Below are the code and all the weights of a small trained network. Each question names an input and a class and asks about switching units off, where a switched-off unit gives its printed mean instead of its output.

import numpy as np


def w(rows, s, z=0):
    codes = np.array(rows[::2]) - 128.0
    scale = np.full(codes.shape[1], s)
    scale[-1] = z or s
    return codes * scale


def f(y):
    return y / 2 * (1 + np.tanh(0.7978845608 * (y + 0.044715 * y**3)))


def log_softmax(a):
    a = a - a.max(-1, keepdims=True)
    return a - np.log(np.exp(a).sum(-1, keepdims=True))


def net(x, mask):
    res = np.array(x, float).reshape(1, 4) / 4 @ E
    y = f(res @ A[0][:, :-1].T + A[0][:, -1])
    res = res + np.where(mask, y, B[0][:, -1]) @ B[0][:, :-1]
    return log_softmax(res[-1] @ U[:, :-1].T + U[:, -1])


A, B = {}, {}
E = w([
[93,98,186,117,115,150,157],'x0',
[177,111,101,69,151,55,107],'x1',
[7,166,92,142,131,137,141],'x2',
[150,117,144,66,120,161,94],'x3',
],0.016)
A[0] = w([
[156,106,198,158,127,117,105,67],'N1',
[128,144,125,123,79,113,128,76],'N2',
[136,173,20,203,134,76,178,146],'N3',
[255,133,131,93,115,198,99,94],'N4',
[171,85,231,214,105,162,181,98],'N5',
[124,160,155,132,88,97,107,92],'N6',
[187,77,149,138,134,63,85,3],'N7',
[125,117,123,138,58,106,118,74],'N8',
],0.009,0.013)
B[0] = w([
[149,38,10,147,151,85,105,144],'N1',
[205,73,36,116,90,152,130,109],'N2',
[70,203,89,174,83,141,109,234],'N3',
[77,212,130,153,113,195,160,255],'N4',
[223,98,58,77,186,106,85,232],'N5',
[91,127,64,49,108,135,134,111],'N6',
[1,190,109,169,94,209,201,167],'N7',
[203,123,151,38,199,121,58,109],'N8',
],0.0078,0.0088)
U = w([
[193,65,119,44,152,83,94,2],'0',
[9,175,120,192,118,164,117,254],'1',
],0.012,0.0061)

Each question gives the input, the list of numbers given to net, and the class t.
The units are the neurons (one row each of A and B). Each row of codes is followed by its name. A weight is (code - 128) times the scale printed after its matrix; where a second scale follows, it is the last column's (A, B and U).
mask holds one flag per neuron, in row order. A switched-off neuron (its flag False) gives its mean, the last column of its row in B, instead of its output. The means were averaged over made-up inputs and are rounded, as every weight is.
A unit's drop is (log p(t) with every unit on - log p(t) with that unit switched off) / (log p(t) with every unit on - log p(t) with every unit switched off).
The circuit of an input: a set's keep is (log p(t) with only the set's units on - log p(t) with every unit switched off) / (log p(t) with every unit on - log p(t) with every unit switched off). Starting from all 8 units, units are removed one at a time, each time the one whose removal leaves the highest keep (on an exact tie, the one counted first), for as long as the keep stays at least 0.8.
circuit, biggest first: the units of the circuit, biggest drop first
most important unit: the unit with the biggest drop
k most important neurons: the k neurons with the biggest drops, biggest first
drop when u is switched off: that unit's drop, to one decimal
input [7,-6,-7,3], class 0: circuit, biggest first : (N5)
input [1,3,-3,6], class 1: 2 most important neurons : (N4; N5)
input [4,1,0,-2], class 0: circuit, biggest first : (N4; N3)
input [6,6,5,5], class 0: 2 most important neurons : (N4; N3)
input [5,7,-5,-4], class 1: 2 most important neurons : (N7; N5)
input [3,7,-8,-6], class 1: 2 most important neurons : (N7; N4)
input [-3,6,-3,4], class 1: 2 most important neurons : (N4; N7)
input [1,3,-6,-2], class 1: 2 most important neurons : (N7; N4)
input [1,4,-7,0], class 1: 2 most important neurons : (N7; N4)
input [3,1,-8,5], class 1: 2 most important neurons : (N4; N7)
input [5,7,2,1], class 0: 3 most important neurons : (N4; N3; N7)
input [6,-4,-3,-5], class 0: drop when N5 is switched off : 0.3
input [4,-7,-6,3], class 0: drop when N5 is switched off : 0.7
input [-7,-5,-8,3], class 1: drop when N4 is switched off : 3.2
input [7,-7,-7,6], class 0: most important unit : N5
